Here is a tiny trained network, its code and every weight. The questions are about switching its units off for an input and a target symbol, where a switched-off unit gives its printed mean instead of its output.

import numpy as np


def w(rows, s, z=0):
    codes = np.array(rows[::2]) - 128.0
    scale = np.full(codes.shape[1], s)
    scale[-1] = z or s
    return codes * scale


def f(y):
    return y / 2 * (1 + np.tanh(0.7978845608 * (y + 0.044715 * y**3)))


def softmax(a):
    e = np.exp(a - a.max(-1, keepdims=True))
    return e / e.sum(-1, keepdims=True)


def log_softmax(a):
    a = a - a.max(-1, keepdims=True)
    return a - np.log(np.exp(a).sum(-1, keepdims=True))


def net(x, mask):
    ids = ['Θαβεζμξσψ'.index(c) for c in x.split()]
    T = len(ids)
    res = E[ids] + P[:T]
    r = res
    for j in range(2):
        rows = slice(3 * j, 3 * j + 3)
        q, k, v = (r @ M[0][rows].T for M in (Q, K, V))
        z = softmax(np.where(np.tri(T) > 0, q @ k.T / 3**0.5, -1e9)) @ v
        o = O[0][rows]
        res = res + np.where(mask[j], z, o[:, -1]) @ o[:, :-1]
    y = f(res @ A[0][:, :-1].T + A[0][:, -1])
    res = res + np.where(mask[2:6], y, B[0][:, -1]) @ B[0][:, :-1]
    return log_softmax(res[-1] @ U[:, :-1].T + U[:, -1])


Q, K, V, O, A, B = {}, {}, {}, {}, {}, {}
E = w([
[154,164,76],'Θ',
[122,168,90],'α',
[211,142,96],'β',
[53,186,150],'ε',
[141,143,142],'ζ',
[208,108,158],'μ',
[179,144,127],'ξ',
[148,143,145],'σ',
[250,131,58],'ψ',
],0.017)
P = w([
[73,2,172],'0',
[106,54,189],'1',
[114,90,195],'2',
[118,118,199],'3',
[117,138,209],'4',
[120,156,210],'5',
[123,170,215],'6',
[130,184,220],'7',
[136,199,219],'8',
[130,210,232],'9',
[149,226,207],'10',
],0.0076)
Q[0] = w([
[100,82,149],'H1',
[81,4,52],'H1',
[183,147,167],'H1',
[101,183,115],'H2',
[184,158,173],'H2',
[201,216,198],'H2',
],0.02)
K[0] = w([
[111,118,80],'H1',
[62,5,87],'H1',
[113,197,143],'H1',
[77,192,160],'H2',
[172,162,136],'H2',
[194,243,168],'H2',
],0.017)
V[0] = w([
[124,107,198],'H1',
[191,130,75],'H1',
[179,133,255],'H1',
[102,103,202],'H2',
[106,64,126],'H2',
[81,147,135],'H2',
],0.02)
O[0] = w([
[208,150,160,150],'H1',
[74,34,127,167],'H1',
[250,66,126,246],'H1',
[226,72,122,93],'H2',
[211,168,130,68],'H2',
[165,106,8,66],'H2',
],0.012)
A[0] = w([
[119,154,238,116],'N1',
[153,118,254,210],'N2',
[84,202,69,5],'N3',
[194,60,146,181],'N4',
],0.0093,0.0027)
B[0] = w([
[170,2,8,195],'N1',
[39,128,39,252],'N2',
[16,234,251,129],'N3',
[70,239,171,229],'N4',
],0.0056,0.019)
U = w([
[75,178,160,50],'Θ',
[91,178,177,40],'α',
[100,80,188,119],'β',
[124,148,68,224],'ε',
[112,179,97,66],'ζ',
[157,85,238,1],'μ',
[130,92,245,240],'ξ',
[148,111,243,117],'σ',
[76,120,101,236],'ψ',
],0.011,0.0025)

Each question gives the input, a string of symbols that net reads in full, and the target symbol t.
The units are the heads (3 rows each of Q, K, V and O) and the neurons (one row each of A and B). Each row of codes is followed by its name. A weight is (code - 128) times the scale printed after its matrix; where a second scale follows, it is the last column's (O, A, B and U).
mask holds one flag per unit, heads first, then neurons. A switched-off unit (its flag False) gives its mean, the last column of its rows in O or B, instead of its output. The means were averaged over made-up inputs and are rounded, as every weight is.
A unit's drop is (log p(t) with every unit on - log p(t) with that unit switched off) / (log p(t) with every unit on - log p(t) with every unit switched off).
The circuit of an input: a set's keep is (log p(t) with only the set's units on - log p(t) with every unit switched off) / (log p(t) with every unit on - log p(t) with every unit switched off). Starting from all 6 units, units are removed one at a time, each time the one whose removal leaves the highest keep (on an exact tie, the one counted first), for as long as the keep stays at least 0.8.
units of the circuit, in order: the units of the circuit, biggest drop first
most important unit: the unit with the biggest drop
drop when u is switched off: that unit's drop, to one decimal
input ε ε α, target ε: units of the circuit, in order -> [H2]
input σ ψ ψ ψ μ Θ Θ β β ψ, target β: units of the circuit, in order -> [H2 H1]
input Θ ξ Θ μ μ μ Θ μ ψ μ, target β: units of the circuit, in order -> [H2 N2 H1]
input ξ β α ψ ψ ψ σ ψ Θ ζ, target ψ: units of the circuit, in order -> [H2 N1 N2]
input μ α ψ ε ζ ψ ψ μ, target ψ: units of the circuit, in order -> [N2 H2 N1]
input β Θ α ψ ψ ξ ψ β, target β: units of the circuit, in order -> [H2 H1]
input Θ α μ ψ ξ β Θ ψ ψ, target β: units of the circuit, in order -> [H1 H2 N4]
input ψ α σ Θ σ Θ α ψ, target ψ: units of the circuit, in order -> [H2 H1 N1]
input Θ ψ μ ε α σ ξ ψ ψ ψ β, target β: units of the circuit, in order -> [H1 H2]
input ξ ψ Θ Θ α Θ ε ε ε μ, target ε: drop when N2 is switched off -> 0.8
input ξ ξ ψ α ξ Θ Θ ξ β ψ μ, target β: drop when H2 is switched off -> 0.7
input ψ μ α ξ β ψ ψ Θ Θ ψ, target ψ: drop when H2 is switched off -> 0.9
input Θ Θ μ ψ μ ψ ψ ε ε, target ε: drop when N3 is switched off -> 0.0
input σ Θ Θ β Θ ε Θ μ ψ Θ μ, target ψ: most important unit -> N2
